Here is a tiny trained network, its code and every weight. The questions are about switching its units off for an input and a class, where a switched-off unit gives its printed mean instead of its output.

import numpy as np


def w(rows, s, z=0):
    codes = np.array(rows[::2]) - 128.0
    scale = np.full(codes.shape[1], s)
    scale[-1] = z or s
    return codes * scale


def norm(h):
    return h / np.sqrt((h * h).mean(-1, keepdims=True) + 1e-5)


def f(y):
    return np.maximum(y, 0)


def log_softmax(a):
    a = a - a.max(-1, keepdims=True)
    return a - np.log(np.exp(a).sum(-1, keepdims=True))


def net(x, mask):
    res = np.array(x, float).reshape(1, 6) / 4 @ E
    u = 0
    for l in range(3):
        y = f(norm(res) @ A[l][:, :-1].T + A[l][:, -1])
        res = res + np.where(mask[u : u + 5], y, B[l][:, -1]) @ B[l][:, :-1]
        u += 5
    return log_softmax(norm(res)[-1] @ U[:, :-1].T + U[:, -1])


A, B = {}, {}
E = w([
[65,145,245,79,189,134,163,83],'x0',
[173,132,125,104,136,217,136,85],'x1',
[136,25,139,96,136,98,163,167],'x2',
[70,95,53,37,151,115,117,112],'x3',
[117,65,149,99,1,101,137,80],'x4',
[124,203,148,82,84,120,178,110],'x5',
],0.008)
A[0] = w([
[91,131,107,111,88,92,101,106,4],'L0N1',
[124,78,156,95,99,133,147,91,46],'L0N2',
[116,130,120,75,166,143,111,168,33],'L0N3',
[102,215,216,184,118,169,115,63,126],'L0N4',
[83,145,116,12,166,176,116,123,21],'L0N5',
],0.011,0.0024)
B[0] = w([
[111,131,106,42,65,103,101,156,161],'L0N1',
[108,107,152,51,152,206,108,181,179],'L0N2',
[121,98,160,170,147,104,169,94,162],'L0N3',
[254,137,182,187,157,151,201,78,254],'L0N4',
[161,175,146,233,123,135,206,34,219],'L0N5',
],0.0084,0.008)
A[1] = w([
[195,96,59,214,67,167,48,161,146],'L1N1',
[162,171,108,90,94,153,131,90,5],'L1N2',
[133,109,54,110,152,214,84,59,136],'L1N3',
[254,131,46,204,102,159,90,171,140],'L1N4',
[168,123,117,132,112,119,83,170,43],'L1N5',
],0.0074,0.0028)
B[1] = w([
[131,158,182,160,175,181,215,1,220],'L1N1',
[121,85,109,133,94,119,100,177,153],'L1N2',
[146,79,202,102,98,172,195,19,179],'L1N3',
[187,185,177,227,134,145,214,49,254],'L1N4',
[103,148,167,152,105,158,143,113,145],'L1N5',
],0.0075,0.0065)
A[2] = w([
[178,250,208,120,148,123,106,115,85],'L2N1',
[67,241,46,72,94,78,62,181,3],'L2N2',
[215,204,202,163,100,82,152,234,149],'L2N3',
[136,86,141,205,255,91,141,146,22],'L2N4',
[111,49,205,44,103,107,119,133,121],'L2N5',
],0.0068,0.0031)
B[2] = w([
[179,55,145,184,143,153,197,79,254],'L2N1',
[97,161,111,182,161,36,148,105,146],'L2N2',
[135,68,125,29,99,168,189,1,229],'L2N3',
[104,70,143,195,140,116,39,217,200],'L2N4',
[196,52,52,113,71,222,75,167,187],'L2N5',
],0.0068,0.0057)
U = w([
[125,46,132,15,51,173,120,147,200],'0',
[64,250,50,88,61,29,135,140,82],'1',
[188,159,193,186,160,153,237,20,200],'2',
[110,234,139,101,132,148,103,191,13],'3',
[120,242,141,90,143,151,47,174,3],'4',
[81,112,150,204,214,108,61,212,102],'5',
],0.012,0.0062)

Each question gives the input, the list of numbers given to net, and the class t.
The units are the neurons (one row each of A and B). Each row of codes is followed by its name. A weight is (code - 128) times the scale printed after its matrix; where a second scale follows, it is the last column's (A, B and U).
mask holds one flag per neuron, layer by layer. A switched-off neuron (its flag False) gives its mean, the last column of its row in B, instead of its output. The means were averaged over made-up inputs and are rounded, as every weight is.
A unit's drop is (log p(t) with every unit on - log p(t) with that unit switched off) / (log p(t) with every unit on - log p(t) with every unit switched off).
The circuit of an input: a set's keep is (log p(t) with only the set's units on - log p(t) with every unit switched off) / (log p(t) with every unit on - log p(t) with every unit switched off). Starting from the 12 units with the biggest drops (on a tie, the unit counted first), units are removed one at a time, each time the one whose removal leaves the highest keep (on an exact tie, the one counted first), for as long as the keep stays at least 0.8.
circuit, biggest first: the units of the circuit, biggest drop first
top k neurons: the k neurons with the biggest drops, biggest first
k most important neurons of layer l: the k neurons of layer l with the biggest drops, biggest first
drop of u: that unit's drop, to one decimal
input [-7,-5,6,3,4,3], class 0: circuit, biggest first : [L0N4 L0N5]
input [3,-4,2,3,-5,1], class 5: 2 most important neurons of layer 2 : [L2N4 L2N3]
input [1,-5,2,-2,-7,-7], class 5: circuit, biggest first : [L0N4 L2N4]
input [-6,-2,-4,8,7,2], class 1: circuit, biggest first : [L0N4 L2N1]
input [-1,5,8,1,1,1], class 0: top neuron : [L0N4]
input [1,8,-2,7,7,1], class 0: 2 most important neurons of layer 1 : [L1N4 L1N1]
input [-3,-5,-6,7,2,-5], class 1: top 2 neurons : [L0N4 L0N1]
input [0,-8,1,7,-1,-4], class 1: top 2 neurons : [L0N4 L0N1]
input [3,-4,-1,-3,4,-7], class 0: top 2 neurons : [L1N4 L0N5]
input [7,2,8,-4,-6,-4], class 5: top 3 neurons : [L2N4 L1N4 L0N4]
input [-2,-4,-6,7,2,-5], class 1: top 2 neurons : [L0N4 L0N1]
input [5,-8,-5,0,6,-2], class 0: 2 most important neurons of layer 0 : [L0N5 L0N1]
input [3,1,0,2,5,5], class 0: 2 most important neurons of layer 0 : [L0N2 L0N1]
input [0,-7,-7,3,1,-4], class 1: most important neuron of layer 0 : [L0N4]
input [-2,-7,-2,3,-2,1], class 1: drop of L0N4 : 0.7
input [7,2,7,1,-8,-7], class 5: drop of L2N4 : 0.2
input [0,-6,5,6,6,0], class 0: drop of L2N2 : 0.0
